Each row has a name. After each piece below comes the name of the row it's from, unless a question asks for something else. Each question is about the rows just above it.

Columns, left to right: U X M H
[7.02, 5.15, 5.74, -2.81] = Nar
[-0.53, 1.61, 1.84, 1.38] = Zav
[5.79, -3.38, 8.44, 5.89] = pobu
[0.30, 3.54, -2.20, 1.98] = Pakos
[1.13, -3.76, 3.99, -1.85] = fotez
[1.13, -3.76, 3.99, -2.43] = kelav
[-0.03, 0.16, 4.72, 5.51] = Podat
[5.73, -2.81, 7.02, 5.15] = tofom
[-0.19, 0.65, 1.13, -1.40] = sugu
[2.69, -2.06, 1.78, 3.52] = kib
[-0.53, -0.69, 0.69, -1.14] = zapof
Print row kib. -> [2.69, -2.06, 1.78, 3.52]
Which row holds these entries in another order? [5.15, 7.02, -2.81, 5.73] -> tofom
[-3.76, -3.76] is in which column, read top down? -> X
Print row pobu. -> [5.79, -3.38, 8.44, 5.89]
Print row Nar. -> [7.02, 5.15, 5.74, -2.81]

Columns, left to right: S T E Z C P
[2.77, -1.11, -0.17, 0.72, -0.05, 0.76] = fotez
[-3.55, 0.12, 0.51, -2.06, 1.55, 0.24] = kelav
[-0.94, 2.17, 2.08, -0.46, -0.85, 1.92] = sugu
[-0.77, -1.49, -0.94, -0.64, 2.17, 1.09] = tofom
[-3.55, 0.12, 0.51, 0.55, -1.75, 0.24] = Zav
[-3.55, 0.12, 0.51, -2.06, -1.75, 0.24] = Pakos
[-8.38, 3.76, 2.15, -2.22, 1.52, -0.38] = Podat
[1.00, -0.76, -0.56, 0.55, -0.19, -0.61] = Gobaz
[-0.53, -0.11, -0.61, 0.74, 0.62, -1.37] = kib
Which column holds [0.24, 1.92, 1.09, 0.24] top down? -> P
Which column holds this, read top down? [0.76, 0.24, 1.92, 1.09, 0.24, 0.24, -0.38] -> P
Which column holds this, read top down? [2.08, -0.94] -> E
Print row fotez. -> [2.77, -1.11, -0.17, 0.72, -0.05, 0.76]
Print row Pakos. -> [-3.55, 0.12, 0.51, -2.06, -1.75, 0.24]
Print row kelav. -> [-3.55, 0.12, 0.51, -2.06, 1.55, 0.24]
Which row holds [-1.75, -2.06] read backwards? -> Pakos

Columns, left to right: G J F W Y N Q V R K
[5.21, 4.38, 0.12, -6.09, 3.55, -5.75, 2.97, -5.33, 4.84, 2.77] : kib
[-6.45, -6.26, 2.01, 5.20, -3.66, -3.83, 2.91, 1.33, 0.35, 1.05] : Gobaz
[-1.94, 2.64, -5.61, -1.97, 6.21, -4.31, -0.08, -4.34, 2.46, 5.23] : zapof
[-2.21, 1.71, 3.69, 1.69, 5.97, -3.99, 4.94, -2.95, -3.01, 4.54] : Nar
[3.92, -5.80, -4.06, -0.52, -3.02, 2.57, 2.52, -2.64, 5.44, -5.25] : Zav
[2.52, -2.61, 5.44, -3.81, 5.92, -4.53, -1.46, -3.27, 1.29, -0.62] : pobu
[-1.94, 5.23, -4.34, -4.31, -5.61, -1.97, 6.22, 2.65, -0.08, 2.46] : tofom
[-0.33, -5.08, -5.62, 1.86, 4.43, -0.54, -3.90, -3.84, -5.10, 5.73] : Podat
[-4.31, 5.23, -0.08, -1.97, -1.94, 6.21, -5.61, 2.65, -4.34, 2.46] : kelav
[2.52, -2.61, 5.44, -3.81, 5.92, -4.53, -1.46, -3.27, 1.29] is in which row? -> pobu
[-3.81, -4.31, 1.86] is in which column, read top down? -> W
Put [2.65, -4.34, 2.46, -4.31, 5.23, -0.08, -1.97, -1.94, 6.21, -5.61] back in order: which row is it? -> kelav
Put [1.05, 0.35, 1.33, 2.91, -3.83, -3.66, 5.20, 2.01, -6.26, -6.45] back in order: which row is it? -> Gobaz
asked: [2.52, -2.64, 5.44] -> Zav
Which row holds this, read backwards? [-2.95, 4.94] -> Nar
Which row holds these entries in another order? [2.46, -4.34, 2.65, -5.61, 6.21, -1.94, -1.97, -0.08, 5.23, -4.31] -> kelav

Columns, left to right: A B L D
[-2.71, -0.18, -5.14, 4.37]  kib
[4.73, 4.37, -4.28, -5.13]  Zav
[4.73, -4.28, -4.69, -1.53]  sugu
[4.73, -4.28, 4.37, -5.14]  Pakos
[-2.71, 0.44, 0.41, -6.17]  kelav
Which row holds [-5.14, 4.37]? -> kib
[4.73, -4.28, -4.69] is in which row? -> sugu
Put [-5.14, -4.28, 4.37, 4.73] back in order: which row is it? -> Pakos

Columns, left to right: pulef Pifa bolug rimun vez Tusi Bove
[0.23, -1.97, 1.20, -1.80, -3.15, -2.53, 1.52]  kelav
[0.23, -1.97, 1.20, -1.80, -3.15, -0.02, 1.52]  zapof
[-3.63, -1.97, 1.20, -1.80, -3.15, -0.02, 1.52]  Gobaz
Print row kelav. -> [0.23, -1.97, 1.20, -1.80, -3.15, -2.53, 1.52]
Where do [0.23, -1.97, 1.20, -1.80, -3.15, -2.53, 1.52] appear? -> kelav
asked: [-3.63, -1.97, 1.20, -1.80, -3.15, -0.02, 1.52] -> Gobaz
Print row Gobaz. -> [-3.63, -1.97, 1.20, -1.80, -3.15, -0.02, 1.52]
[1.52, -0.02, -3.15, -1.80, 1.20, -1.97, -3.63] is which row reordered? -> Gobaz

